Below are the code and all the weights of a small trained network. Each question names an input and a target symbol and asks about switching units off, where a switched-off unit gives its printed mean instead of its output.

import numpy as np


def w(rows, s, z=0):
    codes = np.array(rows[::2]) - 128.0
    scale = np.full(codes.shape[1], s)
    scale[-1] = z or s
    return codes * scale


def norm(h):
    return h / np.sqrt((h * h).mean(-1, keepdims=True) + 1e-5)


def f(y):
    return y / 2 * (1 + np.tanh(0.7978845608 * (y + 0.044715 * y**3)))


def softmax(a):
    e = np.exp(a - a.max(-1, keepdims=True))
    return e / e.sum(-1, keepdims=True)


def log_softmax(a):
    a = a - a.max(-1, keepdims=True)
    return a - np.log(np.exp(a).sum(-1, keepdims=True))


def net(x, mask):
    ids = ['ΛΦαβγεηθμξπστ'.index(c) for c in x.split()]
    T = len(ids)
    res = E[ids] + P[:T]
    r = norm(res)
    for j in range(2):
        rows = slice(2 * j, 2 * j + 2)
        q, k, v = (r @ M[0][rows].T for M in (Q, K, V))
        z = softmax(np.where(np.tri(T) > 0, q @ k.T / 2**0.5, -1e9)) @ v
        o = O[0][rows]
        res = res + np.where(mask[j], z, o[:, -1]) @ o[:, :-1]
    y = f(norm(res) @ A[0][:, :-1].T + A[0][:, -1])
    res = res + np.where(mask[2:10], y, B[0][:, -1]) @ B[0][:, :-1]
    return log_softmax(norm(res)[-1] @ U[:, :-1].T + U[:, -1])


Q, K, V, O, A, B = {}, {}, {}, {}, {}, {}
E = w([
[117,97,147],'Λ',
[119,178,194],'Φ',
[121,94,151],'α',
[118,94,150],'β',
[113,98,158],'γ',
[111,97,157],'ε',
[115,97,161],'η',
[122,99,160],'θ',
[124,252,86],'μ',
[110,214,95],'ξ',
[196,134,130],'π',
[252,14,74],'σ',
[58,54,68],'τ',
],0.003)
P = w([
[132,2,196],'0',
[130,34,209],'1',
[123,81,187],'2',
[112,128,172],'3',
[107,187,157],'4',
[114,232,120],'5',
[132,234,97],'6',
[139,231,101],'7',
[131,221,121],'8',
],0.0012)
Q[0] = w([
[73,147,160],'head 1',
[138,77,2],'head 1',
[50,87,247],'head 2',
[190,107,134],'head 2',
],0.008)
K[0] = w([
[181,162,88],'head 1',
[119,106,254],'head 1',
[154,211,131],'head 2',
[122,106,69],'head 2',
],0.0076)
V[0] = w([
[234,66,103],'head 1',
[200,184,213],'head 1',
[150,121,3],'head 2',
[153,153,205],'head 2',
],0.0058)
O[0] = w([
[217,121,91,114],'head 1',
[208,148,222,148],'head 1',
[149,255,54,1],'head 2',
[159,26,161,187],'head 2',
],0.0049,0.0032)
A[0] = w([
[108,131,150,171],'neuron 1',
[132,90,2,246],'neuron 2',
[207,86,114,136],'neuron 3',
[103,109,140,128],'neuron 4',
[128,63,141,142],'neuron 5',
[150,102,137,212],'neuron 6',
[129,127,146,253],'neuron 7',
[120,53,146,104],'neuron 8',
],0.0063,0.0033)
B[0] = w([
[156,189,116,182],'neuron 1',
[27,216,64,174],'neuron 2',
[144,218,126,181],'neuron 3',
[113,205,184,166],'neuron 4',
[119,158,92,249],'neuron 5',
[113,211,88,236],'neuron 6',
[150,252,55,252],'neuron 7',
[146,134,50,241],'neuron 8',
],0.0034,0.0028)
U = w([
[48,194,188,136],'Λ',
[148,105,119,2],'Φ',
[144,74,163,175],'α',
[125,101,114,40],'β',
[126,125,136,33],'γ',
[117,66,153,152],'ε',
[130,82,150,97],'η',
[2,181,42,234],'θ',
[104,109,89,63],'μ',
[204,189,31,209],'ξ',
[122,66,150,152],'π',
[229,163,171,100],'σ',
[122,209,182,139],'τ',
],0.0093,0.004)

Each question gives the input, a string of symbols that net reads in full, and the target symbol t.
The units are the heads (2 rows each of Q, K, V and O) and the neurons (one row each of A and B). Each row of codes is followed by its name. A weight is (code - 128) times the scale printed after its matrix; where a second scale follows, it is the last column's (O, A, B and U).
mask holds one flag per unit, heads first, then neurons. A switched-off unit (its flag False) gives its mean, the last column of its rows in O or B, instead of its output. The means were averaged over made-up inputs and are rounded, as every weight is.
A unit's drop is (log p(t) with every unit on - log p(t) with that unit switched off) / (log p(t) with every unit on - log p(t) with every unit switched off).
The circuit of an input: a set's keep is (log p(t) with only the set's units on - log p(t) with every unit switched off) / (log p(t) with every unit on - log p(t) with every unit switched off). Starting from all 10 units, units are removed one at a time, each time the one whose removal leaves the highest keep (on an exact tie, the one counted first), for as long as the keep stays at least 0.8.
circuit, biggest first: the units of the circuit, biggest drop first
which heads matter: for each layer, one digit per head in row order, 1 if its drop is at least 0.15 and else 0, layers parted by /
drop of u: that unit's drop, to one decimal
input μ τ ε, target θ: circuit, biggest first : (head 1; head 2)
input τ τ α γ σ, target θ: circuit, biggest first : (neuron 2; head 2)
input π β π γ, target σ: circuit, biggest first : (head 1)
input Λ η γ γ σ ξ η, target ξ: circuit, biggest first : (neuron 8; neuron 2; neuron 5)
input ξ ε μ β θ β σ γ η, target σ: which heads matter : 00
input σ ε α, target ξ: which heads matter : 10
input ξ σ τ η β π γ τ σ, target θ: circuit, biggest first : (head 2; neuron 2)
input ε τ θ, target θ: which heads matter : 10
input ε β ε ξ σ γ, target ξ: circuit, biggest first : (head 1; neuron 8)
input σ γ τ γ, target θ: circuit, biggest first : (head 1; neuron 2)
input ε ε ε Λ γ ξ, target Λ: circuit, biggest first : (neuron 2; head 2)
input γ β γ θ γ γ ξ, target Λ: circuit, biggest first : (head 1; head 2)
input β Φ σ μ ε σ α, target ξ: which heads matter : 00
input σ ξ π γ γ, target σ: circuit, biggest first : (head 1)
input η σ τ γ γ ε τ Φ, target θ: which heads matter : 10
input σ ε σ θ Λ, target ξ: which heads matter : 10
input γ σ σ, target ξ: which heads matter : 00
input θ Λ γ γ γ ξ σ Λ, target ξ: which heads matter : 00
input β Φ γ τ σ π μ γ, target ξ: which heads matter : 00
input τ σ σ σ σ β θ, target ξ: circuit, biggest first : (head 1)
input μ α τ ε, target θ: which heads matter : 11
input η γ σ, target ξ: drop of neuron 3 : 0.2
input σ σ γ β, target ξ: drop of head 1 : 0.1
input τ α γ, target θ: drop of head 1 : 1.3
input α π ε τ η, target θ: drop of head 1 : 2.9
